Here is a tiny trained network, its code and every weight. The questions are about switching its units off for an input and a target symbol, where a switched-off unit gives its printed mean instead of its output.

import numpy as np


def w(rows, s, z=0):
    codes = np.array(rows[::2]) - 128.0
    scale = np.full(codes.shape[1], s)
    scale[-1] = z or s
    return codes * scale


def f(y):
    return np.maximum(y, 0)


def softmax(a):
    e = np.exp(a - a.max(-1, keepdims=True))
    return e / e.sum(-1, keepdims=True)


def log_softmax(a):
    a = a - a.max(-1, keepdims=True)
    return a - np.log(np.exp(a).sum(-1, keepdims=True))


def net(x, mask):
    ids = ['αβεζλμπσ'.index(c) for c in x.split()]
    T = len(ids)
    res = E[ids] + P[:T]
    u = 0
    for l in range(2):
        r = res
        for j in range(2):
            rows = slice(2 * j, 2 * j + 2)
            q, k, v = (r @ M[l][rows].T for M in (Q, K, V))
            z = softmax(np.where(np.tri(T) > 0, q @ k.T / 2**0.5, -1e9)) @ v
            o = O[l][rows]
            res = res + np.where(mask[u + j], z, o[:, -1]) @ o[:, :-1]
        u += 2
        y = f(res @ A[l][:, :-1].T + A[l][:, -1])
        res = res + np.where(mask[u : u + 8], y, B[l][:, -1]) @ B[l][:, :-1]
        u += 8
    return log_softmax(res[-1] @ U[:, :-1].T + U[:, -1])


Q, K, V, O, A, B = {}, {}, {}, {}, {}, {}
E = w([
[31,101,116,93],'α',
[151,206,38,61],'β',
[141,56,192,213],'ε',
[78,25,110,69],'ζ',
[139,59,186,214],'λ',
[136,191,154,201],'μ',
[82,191,169,56],'π',
[254,84,114,35],'σ',
],0.011)
P = w([
[78,152,2,106],'0',
[92,147,47,119],'1',
[105,141,87,128],'2',
[109,136,117,132],'3',
[116,132,149,135],'4',
[122,125,177,141],'5',
[126,118,207,142],'6',
[126,112,237,140],'7',
],0.0086)
Q[0] = w([
[22,252,179,158],'L0H1',
[43,42,123,195],'L0H1',
[164,158,120,147],'L0H2',
[103,128,127,97],'L0H2',
],0.025)
K[0] = w([
[32,252,171,142],'L0H1',
[26,38,145,174],'L0H1',
[101,164,108,143],'L0H2',
[141,125,153,86],'L0H2',
],0.026)
V[0] = w([
[116,134,2,141],'L0H1',
[115,140,33,122],'L0H1',
[152,130,105,204],'L0H2',
[174,133,119,123],'L0H2',
],0.0096)
O[0] = w([
[108,148,213,131,250],'L0H1',
[106,118,193,141,239],'L0H1',
[254,87,115,108,29],'L0H2',
[153,59,101,181,94],'L0H2',
],0.0066,0.0023)
A[0] = w([
[110,136,2,119,187],'L0N1',
[89,179,52,154,78],'L0N2',
[149,163,33,126,156],'L0N3',
[114,96,117,190,129],'L0N4',
[166,129,179,151,39],'L0N5',
[131,127,127,129,73],'L0N6',
[139,160,123,171,16],'L0N7',
[172,130,129,170,4],'L0N8',
],0.018,0.0035)
B[0] = w([
[97,241,134,7,192],'L0N1',
[150,250,144,128,201],'L0N2',
[144,219,175,97,164],'L0N3',
[134,240,227,134,251],'L0N4',
[164,109,42,125,198],'L0N5',
[177,165,157,120,128],'L0N6',
[107,156,20,166,147],'L0N7',
[182,27,76,105,158],'L0N8',
],0.016,0.0028)
Q[1] = w([
[166,154,240,9],'L1H1',
[147,94,11,196],'L1H1',
[149,148,87,188],'L1H2',
[128,83,63,169],'L1H2',
],0.015)
K[1] = w([
[232,88,253,77],'L1H1',
[37,164,105,123],'L1H1',
[31,163,196,111],'L1H2',
[4,103,115,110],'L1H2',
],0.017)
V[1] = w([
[113,100,43,30],'L1H1',
[115,132,94,122],'L1H1',
[168,81,255,28],'L1H2',
[98,91,198,183],'L1H2',
],0.0061)
O[1] = w([
[127,187,206,62,20],'L1H1',
[133,143,137,117,88],'L1H1',
[255,57,129,61,254],'L1H2',
[109,69,91,148,54],'L1H2',
],0.0064,0.0032)
A[1] = w([
[43,112,76,68,77],'L1N1',
[126,145,2,16,106],'L1N2',
[63,131,161,123,149],'L1N3',
[130,101,155,40,1],'L1N4',
[194,161,175,116,202],'L1N5',
[170,63,162,220,235],'L1N6',
[175,140,144,212,136],'L1N7',
[209,73,65,151,123],'L1N8',
],0.012,0.0037)
B[1] = w([
[247,141,52,148,197],'L1N1',
[148,176,225,154,227],'L1N2',
[124,113,73,64,199],'L1N3',
[145,115,102,16,203],'L1N4',
[28,131,119,155,254],'L1N5',
[196,148,218,168,201],'L1N6',
[168,167,37,36,190],'L1N7',
[58,66,74,118,169],'L1N8',
],0.015,0.0091)
U = w([
[61,83,29,140,255],'α',
[39,142,122,183,71],'β',
[174,89,169,194,170],'ε',
[168,2,79,50,98],'ζ',
[176,86,167,195,173],'λ',
[19,133,33,197,69],'μ',
[160,194,123,107,116],'π',
[48,53,187,69,91],'σ',
],0.0055,0.0078)

Each question gives the input, a string of symbols that net reads in full, and the target symbol t.
The units are the heads (2 rows each of Q, K, V and O) and the neurons (one row each of A and B). Each row of codes is followed by its name. A weight is (code - 128) times the scale printed after its matrix; where a second scale follows, it is the last column's (O, A, B and U).
mask holds one flag per unit, layer by layer, with each layer's heads first. A switched-off unit (its flag False) gives its mean, the last column of its rows in O or B, instead of its output. The means were averaged over made-up inputs and are rounded, as every weight is.
A unit's drop is (log p(t) with every unit on - log p(t) with that unit switched off) / (log p(t) with every unit on - log p(t) with every unit switched off).
The circuit of an input: a set's keep is (log p(t) with only the set's units on - log p(t) with every unit switched off) / (log p(t) with every unit on - log p(t) with every unit switched off). Starting from the 12 units with the biggest drops (on a tie, the unit counted first), units are removed one at a time, each time the one whose removal leaves the highest keep (on an exact tie, the one counted first), for as long as the keep stays at least 0.8.
units of the circuit, in order: the units of the circuit, biggest drop first
most important unit: the unit with the biggest drop
k most important neurons of layer l: the k neurons of layer l with the biggest drops, biggest first
which heads matter: for each layer, one digit per head in row order, 1 if its drop is at least 0.15 and else 0, layers parted by /
drop when u is switched off: that unit's drop, to one decimal
input α α ζ σ α α, target σ: units of the circuit, in order : (L1N1 L1H2 L1N7 L0N5)
input ε σ α ζ α ζ ζ α, target ζ: which heads matter : 10 / 00
input ε α σ β α ζ, target σ: most important unit : L1H2
input β ζ α α π ζ σ π, target σ: units of the circuit, in order : (L1H2 L1N1 L1N5)
input ζ ζ π σ, target σ: 2 most important neurons of layer 1 : (L1N5 L1N1)
input ζ ζ β α α α μ β, target α: units of the circuit, in order : (L1N2 L1N6 L0H1)
input σ π μ α μ ζ π, target α: units of the circuit, in order : (L1N2 L1N6)
input α β ζ ζ μ β π π, target α: units of the circuit, in order : (L1N6 L1N2)
input ε ε μ, target α: 3 most important neurons of layer 1 : (L1N8 L1N6 L1N7)
input π α μ π σ α, target σ: units of the circuit, in order : (L1N1 L1H2 L1N7)
input α ζ σ ζ, target σ: 2 most important neurons of layer 1 : (L1N1 L1N7)
input ζ ε π β σ π, target σ: 4 most important neurons of layer 1 : (L1N1 L1N7 L1N4 L1N5)
input ε ζ λ π ζ μ, target α: drop when L0N1 is switched off : 0.1
input ε π β σ, target σ: drop when L0N4 is switched off : 0.0
input α α ζ ζ, target ζ: most important unit : L1N5
input ζ α β, target β: drop when L0H1 is switched off : 1.6
